Below are the code and all the weights of a small trained network. Each question names an input and a class and asks about switching units off, where a switched-off unit gives its printed mean instead of its output.

import numpy as np


def w(rows, s, z=0):
    codes = np.array(rows[::2]) - 128.0
    scale = np.full(codes.shape[1], s)
    scale[-1] = z or s
    return codes * scale


def f(y):
    return y / 2 * (1 + np.tanh(0.7978845608 * (y + 0.044715 * y**3)))


def log_softmax(a):
    a = a - a.max(-1, keepdims=True)
    return a - np.log(np.exp(a).sum(-1, keepdims=True))


def net(x, mask):
    res = np.array(x, float).reshape(1, 6) / 4 @ E
    y = f(res @ A[0][:, :-1].T + A[0][:, -1])
    res = res + np.where(mask, y, B[0][:, -1]) @ B[0][:, :-1]
    return log_softmax(res[-1] @ U[:, :-1].T + U[:, -1])


A, B = {}, {}
E = w([
[2,169,118,87],'x0',
[128,123,130,136],'x1',
[127,116,125,119],'x2',
[128,125,126,129],'x3',
[86,90,31,240],'x4',
[124,121,129,127],'x5',
],0.0064)
A[0] = w([
[150,144,194,25,62],'neuron 0',
[124,163,148,152,230],'neuron 1',
[102,76,76,145,13],'neuron 2',
[208,67,101,123,33],'neuron 3',
[24,163,136,97,75],'neuron 4',
[105,152,137,120,2],'neuron 5',
[30,165,129,94,74],'neuron 6',
[124,148,112,168,225],'neuron 7',
[160,150,148,58,13],'neuron 8',
[201,70,138,145,66],'neuron 9',
[192,115,128,139,27],'neuron 10',
[100,113,47,195,32],'neuron 11',
[155,170,172,45,51],'neuron 12',
[240,115,138,171,108],'neuron 13',
[124,152,115,169,47],'neuron 14',
[139,182,254,79,84],'neuron 15',
],0.0084,0.0049)
B[0] = w([
[94,30,67,232,227],'neuron 0',
[184,155,38,65,247],'neuron 1',
[54,72,183,202,116],'neuron 2',
[37,193,204,175,143],'neuron 3',
[103,209,216,121,208],'neuron 4',
[49,144,193,222,79],'neuron 5',
[70,193,201,118,202],'neuron 6',
[177,108,58,64,255],'neuron 7',
[66,76,179,228,127],'neuron 8',
[2,216,220,137,164],'neuron 9',
[4,193,195,202,113],'neuron 10',
[80,47,108,225,192],'neuron 11',
[97,67,91,221,187],'neuron 12',
[62,200,216,77,237],'neuron 13',
[41,88,152,180,94],'neuron 14',
[158,36,65,207,252],'neuron 15',
],0.007,0.0029)
U = w([
[187,127,86,67,254],'0',
[116,28,88,222,8],'1',
[180,139,96,34,181],'2',
[77,232,254,115,82],'3',
[193,123,90,48,128],'4',
],0.0073,0.0043)

Each question gives the input, the list of numbers given to net, and the class t.
The units are the neurons (one row each of A and B). Each row of codes is followed by its name. A weight is (code - 128) times the scale printed after its matrix; where a second scale follows, it is the last column's (A, B and U).
mask holds one flag per neuron, in row order. A switched-off neuron (its flag False) gives its mean, the last column of its row in B, instead of its output. The means were averaged over made-up inputs and are rounded, as every weight is.
A unit's drop is (log p(t) with every unit on - log p(t) with that unit switched off) / (log p(t) with every unit on - log p(t) with every unit switched off).
The circuit of an input: a set's keep is (log p(t) with only the set's units on - log p(t) with every unit switched off) / (log p(t) with every unit on - log p(t) with every unit switched off). Starting from the 12 units with the biggest drops (on a tie, the unit counted first), units are removed one at a time, each time the one whose removal leaves the highest keep (on an exact tie, the one counted first), for as long as the keep stays at least 0.8.
circuit, biggest first: the units of the circuit, biggest drop first
most important unit: the unit with the biggest drop
k most important neurons: the k neurons with the biggest drops, biggest first
drop of u: that unit's drop, to one decimal
input [-7,4,3,7,-6,4], class 3: circuit, biggest first : neuron 13; neuron 9
input [-6,1,-4,-2,5,3], class 3: most important unit : neuron 13
input [8,-4,0,-7,4,3], class 3: circuit, biggest first : neuron 4; neuron 6
input [-3,-2,4,0,-7,7], class 1: circuit, biggest first : neuron 0; neuron 15; neuron 12
input [8,-2,-7,-2,5,-4], class 3: 4 most important neurons : neuron 4; neuron 6; neuron 15; neuron 0
input [5,-1,-2,-6,-6,2], class 1: circuit, biggest first : neuron 0; neuron 15
input [-8,5,-4,6,6,6], class 3: 2 most important neurons : neuron 13; neuron 9
input [-6,0,3,3,-8,4], class 1: 3 most important neurons : neuron 0; neuron 15; neuron 12
input [-4,-3,-2,0,-7,-3], class 1: 4 most important neurons : neuron 0; neuron 15; neuron 12; neuron 8
input [-8,1,4,-6,-7,0], class 3: 4 most important neurons : neuron 13; neuron 9; neuron 3; neuron 10
input [-7,1,4,0,0,-5], class 3: 3 most important neurons : neuron 13; neuron 9; neuron 3
input [-8,-1,-4,-4,6,3], class 3: 3 most important neurons : neuron 13; neuron 9; neuron 3
input [-1,3,-5,-5,-7,-4], class 1: 2 most important neurons : neuron 0; neuron 15
input [-1,-3,7,4,-8,-6], class 1: most important unit : neuron 0
input [-8,2,6,-2,-3,1], class 3: drop of neuron 9 : 0.2
input [7,-7,-1,5,-7,-3], class 1: drop of neuron 15 : 0.4
input [-7,2,0,6,-8,-1], class 1: drop of neuron 0 : 0.4
input [-7,-1,1,4,-7,-7], class 1: drop of neuron 4 : 0.1
